Here is a tiny trained network, its code and every weight. The questions are about switching its units off for an input and a target symbol, where a switched-off unit gives its printed mean instead of its output.

import numpy as np


def w(rows, s, z=0):
    codes = np.array(rows[::2]) - 128.0
    scale = np.full(codes.shape[1], s)
    scale[-1] = z or s
    return codes * scale


def norm(h):
    return h / np.sqrt((h * h).mean(-1, keepdims=True) + 1e-5)


def f(y):
    return np.maximum(y, 0)


def softmax(a):
    e = np.exp(a - a.max(-1, keepdims=True))
    return e / e.sum(-1, keepdims=True)


def log_softmax(a):
    a = a - a.max(-1, keepdims=True)
    return a - np.log(np.exp(a).sum(-1, keepdims=True))


def net(x, mask):
    ids = ['βεζηξπτφ'.index(c) for c in x.split()]
    T = len(ids)
    res = E[ids] + P[:T]
    r = norm(res)
    for j in range(2):
        rows = slice(2 * j, 2 * j + 2)
        q, k, v = (r @ M[0][rows].T for M in (Q, K, V))
        z = softmax(np.where(np.tri(T) > 0, q @ k.T / 2**0.5, -1e9)) @ v
        o = O[0][rows]
        res = res + np.where(mask[j], z, o[:, -1]) @ o[:, :-1]
    y = f(norm(res) @ A[0][:, :-1].T + A[0][:, -1])
    res = res + np.where(mask[2:14], y, B[0][:, -1]) @ B[0][:, :-1]
    return log_softmax(norm(res)[-1] @ U[:, :-1].T + U[:, -1])


Q, K, V, O, A, B = {}, {}, {}, {}, {}, {}
E = w([
[146,137,143,127,177,136,121,195],'β',
[38,94,132,66,212,90,111,107],'ε',
[36,93,113,136,37,116,63,28],'ζ',
[204,194,127,177,37,71,95,120],'η',
[162,122,154,1,218,41,131,145],'ξ',
[50,47,161,40,76,70,110,131],'π',
[69,75,146,84,102,126,69,163],'τ',
[50,101,218,173,206,91,202,44],'φ',
],0.0083)
P = w([
[128,77,82,202,137,86,123,206],'0',
[46,210,253,110,83,82,36,137],'1',
[186,86,111,119,150,178,92,136],'2',
[80,223,191,99,95,109,78,98],'3',
[174,102,93,90,124,181,128,116],'4',
[64,224,194,80,97,119,62,94],'5',
[147,109,74,54,100,191,152,115],'6',
],0.011)
Q[0] = w([
[182,47,66,165,113,212,112,171],'h0',
[113,164,137,143,70,119,100,103],'h0',
[156,131,124,36,122,120,3,142],'h1',
[61,196,225,90,67,61,93,97],'h1',
],0.012)
K[0] = w([
[97,155,169,196,144,82,20,161],'h0',
[154,125,98,153,55,164,150,98],'h0',
[139,142,46,43,110,127,104,149],'h1',
[155,114,88,94,90,237,248,103],'h1',
],0.011)
V[0] = w([
[2,23,135,125,95,134,142,81],'h0',
[159,75,243,28,187,23,219,171],'h0',
[219,122,91,61,9,83,56,165],'h1',
[55,177,48,54,172,222,126,216],'h1',
],0.0065)
O[0] = w([
[247,136,57,137,114,85,193,112,161],'h0',
[73,188,57,176,103,178,103,135,254],'h0',
[84,139,185,159,98,115,203,182,168],'h1',
[182,98,168,202,160,92,2,147,125],'h1',
],0.0091,0.0063)
A[0] = w([
[127,140,85,201,98,108,219,171,196],'n0',
[77,162,79,113,125,136,94,154,72],'n1',
[145,8,128,148,106,151,162,201,128],'n2',
[109,87,171,196,73,78,168,176,189],'n3',
[151,91,140,79,119,96,218,81,52],'n4',
[142,101,145,124,151,12,132,171,95],'n5',
[119,127,217,166,143,92,107,141,2],'n6',
[76,41,156,100,168,129,164,144,169],'n7',
[132,63,83,234,107,126,146,160,169],'n8',
[48,96,109,193,87,126,103,106,155],'n9',
[174,141,126,159,137,52,62,86,36],'n10',
[120,110,81,121,79,180,104,119,166],'n11',
],0.013,0.0085)
B[0] = w([
[130,71,29,140,116,80,78,177,238],'n0',
[142,127,126,139,161,147,157,43,229],'n1',
[86,163,46,122,215,121,122,50,183],'n2',
[115,131,151,101,211,194,161,57,234],'n3',
[132,204,244,113,155,164,93,130,169],'n4',
[168,128,78,210,74,151,156,149,176],'n5',
[140,69,71,83,59,197,105,94,149],'n6',
[164,94,32,150,83,77,115,204,182],'n7',
[148,144,15,108,78,95,136,189,210],'n8',
[208,129,77,159,75,89,110,231,254],'n9',
[52,70,151,161,158,102,170,121,160],'n10',
[86,129,171,94,236,146,162,72,250],'n11',
],0.011,0.0078)
U = w([
[111,151,130,55,225,139,127,34,134],'β',
[96,255,141,188,118,155,110,143,3],'ε',
[160,91,139,182,65,189,183,59,100],'ζ',
[69,119,173,58,99,103,218,173,162],'η',
[107,85,192,182,171,5,141,97,103],'ξ',
[187,74,182,66,103,132,13,120,195],'π',
[241,167,209,114,127,91,184,137,255],'τ',
[210,123,32,128,145,62,166,183,83],'φ',
],0.0066,0.002)

Each question gives the input, a string of symbols that net reads in full, and the target symbol t.
The units are the heads (2 rows each of Q, K, V and O) and the neurons (one row each of A and B). Each row of codes is followed by its name. A weight is (code - 128) times the scale printed after its matrix; where a second scale follows, it is the last column's (O, A, B and U).
mask holds one flag per unit, heads first, then neurons. A switched-off unit (its flag False) gives its mean, the last column of its rows in O or B, instead of its output. The means were averaged over made-up inputs and are rounded, as every weight is.
A unit's drop is (log p(t) with every unit on - log p(t) with that unit switched off) / (log p(t) with every unit on - log p(t) with every unit switched off).
The circuit of an input: a set's keep is (log p(t) with only the set's units on - log p(t) with every unit switched off) / (log p(t) with every unit on - log p(t) with every unit switched off). Starting from the 12 units with the biggest drops (on a tie, the unit counted first), units are removed one at a time, each time the one whose removal leaves the highest keep (on an exact tie, the one counted first), for as long as the keep stays at least 0.8.
circuit, biggest first: the units of the circuit, biggest drop first
most important unit: the unit with the biggest drop
top k neurons: the k neurons with the biggest drops, biggest first
which heads matter: for each layer, one digit per head in row order, 1 if its drop is at least 0.15 and else 0, layers parted by /
input τ ξ η ξ ζ η, target τ: which heads matter -> 10
input φ ζ φ τ, target β: which heads matter -> 01
input τ ε ξ τ, target ε: top 2 neurons -> n9, n0
input φ ε η ξ, target η: top neuron -> n7
input ξ ξ ξ φ τ ξ, target ζ: which heads matter -> 01
input η η φ ε β ε, target π: which heads matter -> 11
input ε ε β ξ, target π: circuit, biggest first -> h0, n6, h1
input φ π φ ζ, target β: which heads matter -> 01
input η ζ β ξ ξ φ η, target β: top 3 neurons -> n3, n9, n4
input ε β ζ ε, target τ: circuit, biggest first -> h0, n4
input η η η, target β: circuit, biggest first -> h0, n9
input ε ε ξ ε, target ε: circuit, biggest first -> n9, h0, n0
input β η ε ε, target ξ: which heads matter -> 01
input ξ φ η φ ε ε φ, target β: which heads matter -> 01
input ζ η ε ζ, target ξ: most important unit -> n10
input ε ξ φ ξ ξ ζ, target ε: circuit, biggest first -> n9, h0, n0, n8
input ξ ξ ξ φ, target ε: circuit, biggest first -> h0, n9, n0
input φ ε ξ η β ζ, target π: which heads matter -> 11
input ε ε β φ ε, target β: circuit, biggest first -> n0, n11
input ξ τ φ ε η π, target η: circuit, biggest first -> h1
input β ξ ε β, target ξ: which heads matter -> 01
input ε φ τ φ, target ζ: top 2 neurons -> n6, n5
input ξ ξ ζ π, target τ: top 2 neurons -> n4, n5
